Rows are numbered. After the first four, each row is followed by the numbers of the three nearest rows among all rows above it, by straight-line distance, nearest first.
1: [  2   2 -10 -12   8   0  -2 -10  -9   5   5  -8  -8 -36  -5 -15  -3   5
  -3  -3  -4   6   7   0 -15 -17  -1  63  21   3   6 -10   0   0   1   1
   6   5  -8  -1  -1  16   6  -2  10 -13 -17  -1   6   0]
2: [ -6  -8 -12 -35  -4  -4 -13  -2   5   7  18   0  -5 -23   5 -16   3 -14
 -10 -28   6  -6 -17   9   0  -9  -3  -8  -6  14   7  -9  -7  -9   5   3
   8  -2  -2   0 -19   4 -15   9   7   6  14   7  -9  -7]
3: [  7  -1   8  -9   7   5  17  11  -1   1  -6   5   5   9   2  16  -6  -2
   3   4   1 -16 -17 -19   4 -41  15 -59  -5  -4  -1   3   3  -2  -1   7
 -12   3 -18  -1   4  -8 -13  -3 -11  -9 -20  20   2  12]
4: [ -2  -1  -3 -24   0  -1 -12 -11  -6  24  16  -2  -2 -22   5 -21  -7  -3
 -11 -21  15   7 -28   7   2 -23   6  -4   6  15  15 -10  15  -8  12  23
  -9   6  -3 -10 -14   2  -9   1  -8  10  11  -5 -10 -10]
5: [ -4  -8   7  -8 -10   2  12  -6   1   3   6  -8 -19  14   4  -3   2  -6
  -1  -2   5  -1  16  -3  -1  -2   4  20  10  -8   4  10   3  -7   2  10
   5  -6  -1  -2  -5  -3  16   4  -1  -6   6  16   1   0]
1 2 4
6: [-15 -12  -4 -34  -4  -4  -4  -3   3  10  13  15 -20   3   3 -14   3  -3
  -1  -1  10  -1 -11   8   0 -29  -5 -38  13  11  18  -6  -1  -3  13   7
   3   2   3   6 -12   4  -6  -6   1   3   4  -8  -6  -4]
2 4 5
7: [ -3  11  -1 -11   0  -2   0   1  -2   0  11   1  -8  -5  -1   3  -1  -1
   6  -2   5   4  11  -2   2   7  17  12  -2   6   2   4  -6  -3  -5  -2
  -1  -4  -3  -1   1   7   6  -6   3   0  14  11   3   2]
5 2 1
8: [-10   1   4  -9   1  -2   2  -2 -12  -3   9  -6 -11 -20   1  -1 -12  -1
  -3 -18   1  10  -8   0   8 -19   7  45  19   5  -8  -7  -6  -5  -4  -1
   3  -2  -6  -8   3   1  -9  -9  12   0   2   2   6  -2]
1 7 5
9: [ -9   7   1 -16  -7  -3  19  -4   2   6 -12  -8 -15 -17  -2  -6  -1  -3
  -9  -9  -3  13   2 -10   2   3  -8  55  27  -6   4 -15  -4 -10  -6   9
   7   4  -5   0   9  -1  -3  -6  10  -8 -10  -7  -1   7]
8 1 5
10: [ -4  -1   5  -4 -10  -5   1  -9  -4  19  -5  -5  -6 -10  -2   2  -3  29
  -7  -4  23   3 -40  12  -3 -19  13  10 -21   3   8   5 -14 -18   3   8
  -3 -11  14   7   5  -2  21   7  -2  -1   6  17  11  -1]
7 5 4
11: [  1   8   6  -7 -11   2  -1  -9   2 -10   4  -1 -22  -8   2  -8  -3  32
   8 -12  17   5 -18   8   1 -17   4  19  11   0  -8   2   8   5  -1  -5
   6  -1  10   6 -10  -1  -4   8   0   5  12  -5   4  -3]
8 7 5
12: [  0  -9  -4 -34   2   5  -1   8  -7  18   6  19  -1 -19   5  -6   0 -19
   9   7  -7   5   7  -5  -2 -29 -17 -25  15   4   9  10  -4   0   4   1
   4   6   0   2  -4   8   4   8   6   1   0 -15 -12  -2]
6 2 7
13: [ -7   0  -4 -12  -8  -5   3 -16   5  17   1  -6 -32 -22   8  -4   6  45
  -4   1  20   3 -18  18  -6  -7   5  43   6   4  19  -6 -13  -5   6  15
  -1  -7  15   7  -8 -10  23  11   0   9  10   6  13   6]
10 11 5
14: [ -5  -3  -1   1 -12  -5   8 -17   2  18   6   0 -13 -22  -1   8   3  27
  -4   2   6   6 -35   2  -2  -9   4  16 -12  -6   0   6   1 -13 -15   4
  -2   6   7   8  10  -7  21   4   3  12  -7  15  20  -6]
10 13 11
15: [ -6 -14 -11 -22   2   1 -13  23  -5  13  11  10 -13  -9  -9 -24 -13 -14
   5  -2   7   9  24  -7 -16 -15  -4  -6  29   8  19   2   6  10  -5   6
   6   3  11   0   1   1  11   3   0   3  12 -17  -6  11]
12 6 7
16: [ -1  -7  -3 -22  -9   2  16 -12 -10  -4  -3   0 -22  21   4  10  -2  23
   0 -14  12  17   2   2  -4 -34   7  11 -16   1  18 -21  -4  11  15  11
  12  -4   2 -16   0  -1   7   1  -6  16   4  45  14   3]
5 7 10
17: [  0   4  12 -28   6  -3  -1 -15   1   3  -3 -12 -20 -47  -4  -8  13  -5
 -10 -16   5   2   0  -8  -6 -14  -5  63  34   5   8 -21   3  -6   3  18
   2   5   1  -7   0   5   6  13   5 -10 -15  -8  -6  10]
1 9 8
18: [-15   5   9 -22   1  10  15   5  -9   0 -14   6  -4  34   7   6  -2   5
   7   1   0  -3 -27   2  -2 -36  -8  -2  10   0  -5   7  -3  -1   2   0
  -1  -9 -15  10   1 -11  -4   3  -4 -16 -21   8  -5   8]
3 5 6
19: [-12   2  -6   5  -6   8  15  -2   1  17  15   8  -9  12   2  17  -1  11
  12  -6  23   3 -29  -4  -8 -20  16  17   7  -9  13 -20  10  -4   4  -1
   0  -4   8   4   2  -4  11  13  -2  18  -6   1   7   2]
14 11 10
20: [ -8   2 -10 -16   0   3 -24   2 -11  14   6   3  -2 -54  -9 -22   2  -5
   2 -10 -11  -4   1 -16  -1  -3  -1  63  26   4   5   5  -2  -3   6  11
   7  -3   9   1  -9  -2  17  -8   3  13   6  -8   4   1]
1 17 8
21: [ -1  -9  -4  -5 -12  -6   2 -14   9   3 -16  -9  -6   0  -4   5   1  31
   8  -7  10   7 -35  15  -1 -20   5   6 -19   2  -8  18  -6 -11   3   5
 -11  -1   9   0 -10 -13  22  10  -6  -3   3  24  -4 -18]
10 14 11
22: [ -3  -5   0 -15  -3   0   9 -12  13   6 -18  -6 -13 -14  -2   3   6  30
  -1  -6  -5  15 -31  30   2 -20   0 -30 -13  -1 -13   8   0 -21   4  13
  -6  -5   9  -4  -8  -2  16   6   4   3  -1  24  -1 -13]
21 10 14
23: [ -8   1   4  -4   2  -4   2 -13  -2  -4 -14 -10 -13  -4   6  13  -6  29
  -7  -3  10   8 -31  19  -6  -6   5   1 -23  -6 -17  12 -12 -16  -1  -6
  -8  -1  10   1  -8  -3  12   3   3  -3  -4  15  -1 -20]
21 22 10
24: [ -7   3  -6 -35  -6  -5   7 -11   4   0  -3  -3 -13   9   1 -14   3 -17
   8  -6  24   5 -14   2  -2 -18  -7  42  24   7   1  -6  10  -5  12  12
   8   5  10   1   8  -1  12   2  -3   4 -13   3  -9  14]
9 5 8
25: [  0  -2 -10 -20   0  -7 -15   3  -8  -4   3   1   8 -55  -8 -14   1  -9
  -4 -15  -5   1 -35  -7  -2  -5  -1  43  -5   7  11  -3  -7  -6  11   0
 -10   4 -15  13  -8   5   1   4   5   9  16   4   4  -4]
20 8 2
26: [-10  -1  -4   6   3  -9  -3  -8  -7   2   1   1  -9 -12  -3 -19   2  16
 -12 -12  -5   4 -17   9  -4 -14   8   0   3   7  -1   4   8  -6  -5  -1
   3  -4  -3  -6   7   0  -9   3   4   4  15  -4   5  -4]
11 7 8
27: [ -5   1   4   2  -2  -1  13 -14   0  14  -3   5 -14  -8  14   4  10  11
  -8   0   6  -3 -40  10   1  -3   4  -6 -10  -7   4   4  -5 -10  -3  16
  -6  -6   7  -8   4  -5  16   6  -5   5  -1  18   0  -7]
14 10 23
28: [  2  -9  -9 -14  10   4  -8 -13 -10  -3  14   2  10  16   4  -4   3  -2
   3   0  -7   3  27  -7  -9   8  -1  26  15   2  10   6  -2  -8  -2 -10
 -11   5   5   2   0   1   4  -9   0   9  -3  10  -1   3]
7 5 8
29: [ -4  -9  -5 -22  -7   2  -7  16  -7  17  17  16   4 -15  -6 -18  -3 -16
   3   0   4   4   0  -9 -13 -22 -13 -13  28  16   8  -4   0   7   6   9
   4  -8  -5   8   1  -6  -4   1  -2   6  10  -9 -11  -1]
12 15 6
30: [ -4  -8  -8 -23   6   5  -9  20  -3  21   1  17  -4 -11  -8 -10  -3 -15
  10   2   4  -3  13 -18 -15 -30 -15 -17  29   8  21  -2  -1   9  -3   8
   2   0   1   0 -13   1   2  -2   3   5   3 -11 -21  -4]
29 12 15
31: [ -7   4   4   4  -8  -2  -8   5 -11  -1 -15  -4  10  28   5  -5  -1 -11
  16   1   2  -2 -20   5  -2   2  15  -6  -6   9   6   0   6  -2 -12 -13
   7  11   7  -6   5  -1   0  -2  -1  28   6  -8  -3   6]
7 26 19
32: [-13   4  -1 -15  -9   1   1   7  -1  11  10 -12 -12  -7  -2  -1  -4  -2
   0   7  11   4  21  -6   1 -23  11  30  28  -5   6   2   6  -5   0  14
 -11  -3  -1  -4   7   6  -5   1  11  -2  11   9   0   2]
5 7 8
33: [-17  -4  -8   8  -2  11   0   0  -2  -6   6  -2  -6 -18  -2   6  -1  -2
  -5  -3  -4   3 -23  13   1  -9   5  -9   3  -9 -19  -2   8   0  -6 -14
   2  -5  11  -5  -3   1 -13  -6   2   4  19  -6   4   1]
26 11 7
34: [  2  -8  -4 -28 -12 -12 -13  18   4  14  15   5  -3  15 -13 -24  -9 -15
   8   0   4   6  16   8  -1   9 -10 -16  19   1  13 -13  10  -4  -1   0
  -5   7   5   5  -7   1  -4  -1  -1  10   9 -10 -23   2]
15 29 30
35: [  2  -5  -7  -2   0  -8  -9   2  -8   3  11  -4   4  13   4  -6   5   0
   2   2  -1   0   9   7  13 -16   8  11  16  -1  -4  -9   4  17  -1   3
   1   5   3   1  -2  -4  -2   3   3 -11  -1  10  12 -10]
7 5 32
36: [ -3   1  -6  -9  -8   4 -18   0 -13   0   2   7   0 -63  -2 -23  10  -2
  -3   3  -9   2  -4  -7  -8 -11   5  50  24  -2   5   8  -9   1  -1  11
  -8  -5 -10  11  -7   3   4   9   1  13  11  -4  -3   3]
20 25 1
37: [ -6   2  -7  -2  -8   4   4  -1  -8   8   1   1  -9  24  -8  24   2  17
   5 -20  12   6  -7   0  -3 -38   8  -3 -16 -17   2 -15   7   2   7   9
   3   6   4   0   6  10  -1  -1   4  12  12  33   8  -2]
16 19 35
38: [  1 -14  -6 -12  -9   4 -17   0   2   2  -2   1  20 -50   2  -8   6 -19
 -11  -6 -21   1 -46  -6   4   3   0  -5 -12  -8  -4  -8 -13   2   0  -1
  -4  -4  -4   2 -15   0  -5  -4   1  10  15   8  -6  -1]
25 2 33
39: [  5 -10 -13 -22  -6   1 -15  -1 -10   4  -1   2  12 -63  -3 -24   0   3
   4  13 -18  11  -1  -9  -4  -1  -6  63  20  -8  28  -6  -4   1   6   1
  -1  -8 -12   7  -2  -7   8   0 -10  26   3   2   2   2]
36 20 25
40: [  2  10 -14  -9   1   4   0  -9  -5  -8   4  -3 -13 -38  -7 -11   4  13
  -3  -8  -8   5  -8  -4  -2 -22  -3  60  18   1   2  -6  -3   0   4  -3
  13   6 -14   2  -9  -5   2  -4  -2 -13   1  -3   7  -9]
1 8 9
41: [ -7  -5  -3   4  -2  -1   9   8   8   6 -21   4  -1  -8   6  12  10  13
  -7   3 -11   8 -40  10  -3  -8  -7 -39 -32   6  -8   2  -5 -16  -4  13
 -15 -13  16  -5   5   4   4   6  -5   8  -7  13  -1 -26]
22 27 23
42: [ -3  -1   4 -27   7  -7 -11   8  -9   7 -15   0   0 -17   3   5  -6   2
  -7  -3  21   4   3 -17   3 -25  10 -51   7  -5  27   7   1  -2  17   4
  -7   0  -4  10   3  -2   9   2  -3   0  -6  23   3  23]
3 6 12
43: [  1   1   3  -2 -10   4  -2 -13 -13   3   5  -4 -26 -30   1  -8   3  24
  -5 -13   2   6  -3  -4 -16 -22   6  63  13  -8 -11  -1  -3  -8  10   2
   6   0 -10   0  -5   5   7  -5   9 -19  11   8   8  -8]
40 1 8
44: [  1  -5  13  -9  -4  11   8  -1  -5   2   8  -2 -10 -47  -4 -16   4   7
   7 -17  -6   0  -4  -9   7 -19  -1  51  23  -8  -1  -4 -12  -5  -4  11
   0  -5 -11   4   0   3  -2  -1   5  -9   3  -4  -1  -3]
40 8 43
45: [  9   4   1  -6  -8   2  10  -5   0   2 -13  -7  -3  14   3   3   1  10
   5   9  12  -3 -13   3   2  -4  -7  -8   8   8  11  -6   3  -2   2  -4
  13   1   9  10   0   9   3  -1  -6  21  -1   7   2  13]
31 7 11
46: [-10 -14 -20 -17  -7   2  14 -13   2   3   8  -1 -23  17  12   6   9  29
   6 -24   8  20   0  -1   4 -36  13  29 -17  -7  15 -23  -2 -12  17  17
   7   5   4   8 -10  -3  -5 -12   8  18  10  34  12   0]
16 37 19
47: [ -1  14  -1 -25   3   5  15   5  -4  -3  -1   2 -16  63   7   6 -13  12
   7 -19  13  -8 -24   2  -4 -46  -4  29  21   4  -3   6   0  -1   8  -1
   3  -5  -7   8  -5  -9   7   9 -16 -10  -8  -2  -8  10]
18 24 19
48: [ -5   3   5 -21   3  10   6 -16  -3   2   1  -5 -21 -36  -6 -14   4  -3
   1 -18   7  -1   4  -5  -2 -20   0  63  26   4 -16 -11  -6  -9   3   2
  12  -1  -3  -1   2   6  11   0  -1 -16 -13   3   3   2]
1 17 44
49: [  3   8   7 -33 -16   0  -3  -5   6   4  -3  -9  -2 -37  -1 -18   8 -12
  -9 -18  -2  -4 -27   8  14 -19  -5 -11  -8  11   9 -16  -8  -9   9  19
 -11   4  -1  -4  -9  -3  -7  -1   1  10   9   3  -1  -1]
2 4 38
50: [  1  -1 -11  12   3   3  -4  -7  -3  -7   5  -2 -10 -14  -7  -1  -3   1
  10 -15   5  -4 -13   9  -1  -6  11 -20  -3   7 -11   9 -10   4   6 -13
  -6   0   2  -1   2  -8 -15   1  -9  18  22   2  -1   4]
33 26 7
51: [ -6   8  -5  -6  -7   5   6  -2  -7   6   0  -1 -14   9  -6  -5   3  -3
  -3  -5   1   0   1  -5   6  -1   6  12  -3   7  -5  10  -3   2  -6  14
   2  13   9  -2   7  -8   5  -2  -2  -1  -6   1  12   7]
7 5 35
52: [ -1  -4   6 -36  -1 -10   9  -3  -1  -3   3  -8  -9   4  13   1  12   9
   0   0  14   3   3  -1   1 -11  -7  18  21   8   8 -29   5  10  11  -6
   8   2   4  -3  15   1   6  10   2  14 -12  -3  -7  11]
24 45 35
53: [  1  -8  -5 -28  -4   0  15 -13   4   5 -11 -13 -25  15   4  21  -2  54
  -1 -17   3   9 -13  26   3 -33   5  13 -27   3  -4  -4 -13  -9   6  15
   5  -2   3   2 -11  -1  -2   6   4  11   6  43   8  -9]
16 46 21
54: [ -3 -12   4 -38   5  -3   1  -9  -2   0  -9  -5  -6   4   8  -8  -9   4
   0   1   9   0 -10 -14   0  -6  -8  31  17   4  12 -22   3  -4  11  -1
   7   1   5  -8   3  -5  10   7  -3  13  -9  -7  -4   6]
52 24 9
55: [  1   3  -6  -7  -1  -2  11  -5  -4  -4   5  -6 -10  11   2   2   2  -2
   5  -2  12   1  11   1   3  -2   8  21  -4   0   2   9  10  -1   0   9
   4   2  -2  11   2   3   1  -1   6  -3  14   1   5   6]
7 5 51
56: [  4  -9  10 -25   0   4  10  -8   9   3  -6  -7  -5  -7   9  -1  -1 -11
   4  -3   7   1   2  -7   5 -23 -18  37  32   3  14 -26   3  -2   1  -3
  -2   2  -2  -1   9  12   7  -6  -1   1 -19  -3   0  14]
54 52 24
57: [ 11  -3   9  -3   2   6   7  -4 -12   0   8   2  -9  10  -4  -1  -5  -6
   9 -16  -1  -6   6   2   7 -10  10  17  12  -1   3   9   1  -6   0  12
  22   0  -7  -5  -1   3  12   3   1  -3  -3   9   4  -1]
5 55 51
58: [ -1  -1  -8 -12  -1   3 -12  16   1  19  11   4  -2 -11  -5  -2  -3 -28
  -1   3  -3   7   1  -7  -6 -28  -5 -51   8  10  17  -3   0  11   7   2
  -5   6  -6   6 -14   1   6  -1   3  12  -5 -20 -11  -5]
12 30 29
59: [ -6   3   5  -2  -8  -1  10  -4   9  12   0  12 -29  -3  -3   4   0   6
   5  -4  18   1 -39   4   0 -27  18  14  15  -8  -2   0   9  -2  -3  12
   7   1  13   0  10  -5  17   6   8  -4  -7  18   3   8]
19 27 14
60: [ -2  -7   4 -23  -1   4 -14  -2 -13  12  -3  -4   0 -63  -3 -31  -3  -4
  -7  -8 -19  -7 -20   2  -1   1   3  60   8  -9   3   8  -1   9  22  -1
   3  -2 -10   4 -15  -9  -1   4  -3  20  17  11  -1  -5]
36 25 39
61: [  0  -4   4 -30  -5  -9  13 -13  10  -1  -2  -8 -18 -12  14  -4 -10  -8
   2  -6  20   1  11  -6  -2 -17 -13  36  27  -6   1 -16   1  11  -1   6
   0  15  -2  -3  16   9   2  -1  -9   7 -10 -12   4   7]
56 52 54
62: [  2   5   1 -11   0   7   7 -12   5   5  -8  -1 -14 -27   1 -10  -1  -3
  -7 -17   5  -5   8 -10   1 -30 -14  53  23  11   2 -25  -1 -14  -1  15
   1   2  -6   1  -3   4   7 -12  -9  -5 -23   2  -5   9]
48 56 17
63: [ -2   1 -11 -31  -2  -2 -11  13  -4  10  -2   9   3 -43   1 -17   3 -14
   8   7  -4   6   0  -8   1  -9  -3  23  34   3   6  -3   0   5  -3   2
   0   8  -6   8   0  -1  12  -1   1  18   3 -11  -2   7]
36 20 29
64: [  3  -9  -8 -13   1  -4  -3  10  -2   2   6   0 -10  22   2  -6  -6  -8
  -6  -3  -4   5  22   9   4  11   9   2  -4   9   7  11   7  -2  -1   2
   1   3  -1   2   3   1  -1   0  -7  -1   6   0  11   7]
55 7 51
65: [ -8 -11  -3 -23  -8  12  -7   9   5   6  12  10  -2  -6   1 -10  -3 -18
   0   8   7   8   8  -9 -12 -35 -14 -21  17   8   7  -9  -1  -7   1   3
  -2  -1  -1  -6  -6   2  -2   0   0  12   0 -20 -12  -2]
29 12 30
66: [ -2  -5  -4 -39  -3  -9 -12 -15  -4   3  -6  -9   3 -48  -4 -30  -4  -4
  -5 -22  -2   3 -25   9   4   0   3  61  -3  19  22  -4  -9 -18   4   9
   7  -1  -8  -5  -9 -11   4   2   2  11  19  11  -1  -6]
25 60 20
67: [-16 -18 -19 -10  -8   3   9 -17   3   7  -9  -3 -14  -4  13  15   3  28
  -6  -7  -7   1 -23  24  -3  -7 -13 -18 -30 -11 -10  10 -14 -20   9  18
  -3  -6  -5  -2  -6  -2   7   6   1   2  -5  52   2 -22]
22 23 21
68: [  3   0  -6  -4   0  -4 -21   1  -5   1  13  -5  -9 -63  -4  -7  -8  -8
   3   4  13   2  20   8   4   9   3  -4  -8  -7  13  -4   1   7   8   8
   4  -2   4  11  -1   4  28 -17   3   8  24   4   6  -9]
7 63 36
69: [  2   2  -1 -17   1   0  -1 -20 -13  -5   0   6 -23 -47  -4 -13 -12  12
  -9 -15   3  10   7   1  -8 -27   4  63  17  -4   0  -8   5   5   5   1
  18  -2 -14   0   4   1   3 -15   4  -5   1  -9  14   4]
40 1 43
70: [  5  -7  -4 -31  -3  -6  -1  -4  -1  13  11   4 -20  -7  -2 -25  -5  -9
   2  -2  11   0   3   8  -4 -33   4 -42  19   6   7 -17   5  -4   0   6
   3  -2   6   3 -11   0   4  -9  -2  20   6 -15  -6  -4]
6 65 58
71: [ -8  -5  -3 -17  -1  -4  -3  -9   7  11   4   2   5 -63  -5 -28  -1 -10
  -5 -13   4  -1 -20  -6  -7   3  -7  58  12   9   7   3  -5  -9  14   2
  -5  -8   4   4 -19  -4  -2  -2  -5  19  12   3  13  -4]
60 25 20
72: [ -4  -8  -4 -10   9   1  -9   3  -6   0   2   6   5 -34   9 -11  -1 -10
   2  14  -7  16   3 -18  -8   1  -8  46  30   4  10  -4  -5  -2  -3   1
  -4  -6   3  11  -8   1  13  -5   2  13  15  -5  -1   4]
63 36 20
73: [ -2  13  -1 -29   0   4  16  -1 -11   1  -7  -1 -22  29   1  -7  -2  20
   0  -9  18  16 -17 -14 -11 -54   3  -9  20   1   8   1   4   2  10  14
   8  -5  -7   7  -2 -10   8   5 -10 -10 -15  22   4  20]
18 47 16
74: [ -1 -14  -4 -24 -13  12  -9  -3  -4  14   5  -7   2 -18  -7 -22  -5 -17
 -14 -26   0   0 -37   9  16 -17  -5 -27 -10  12   4  -5  -1  -1   8   8
 -12  -6   0   5 -18   7  -8 -10   1   0  20  13  -4  -3]
49 2 4
75: [-18 -10 -11 -14   2   5   6  -8   7  12 -18  -2  -9  10   1  31  -4  33
   6 -13  -4   0 -32  36   9 -13   4 -42 -25  -3 -14   8 -10  -9  11  15
   4   0  10  -8  -6   4  -3  -2  -5   2  -3  43   5 -18]
67 22 41
76: [ -8  -8  -3  13  -5   7  -8  -1 -11  -5   2   6 -15 -11   0   0  -7  20
  -1 -12  -5  -1 -18   8 -10 -15  10  10   9  -1  -2  -5   6  -7   0  -7
  -1   8 -12   0 -18  -9  -4   8   0  11  13   0   3   0]
26 11 33
77: [  5 -10   1  -4   2  -8  -6  -1   3   1  -1   2  20  21   4  -7   2  -5
  -6  -1  -2  -4  17  -3  -3   5   6  21   5  -3   2   8  -3  -5 -14  -5
 -10   3 -10   9   1 -10   0  -3   2   2 -15   4  -6  -8]
28 64 35
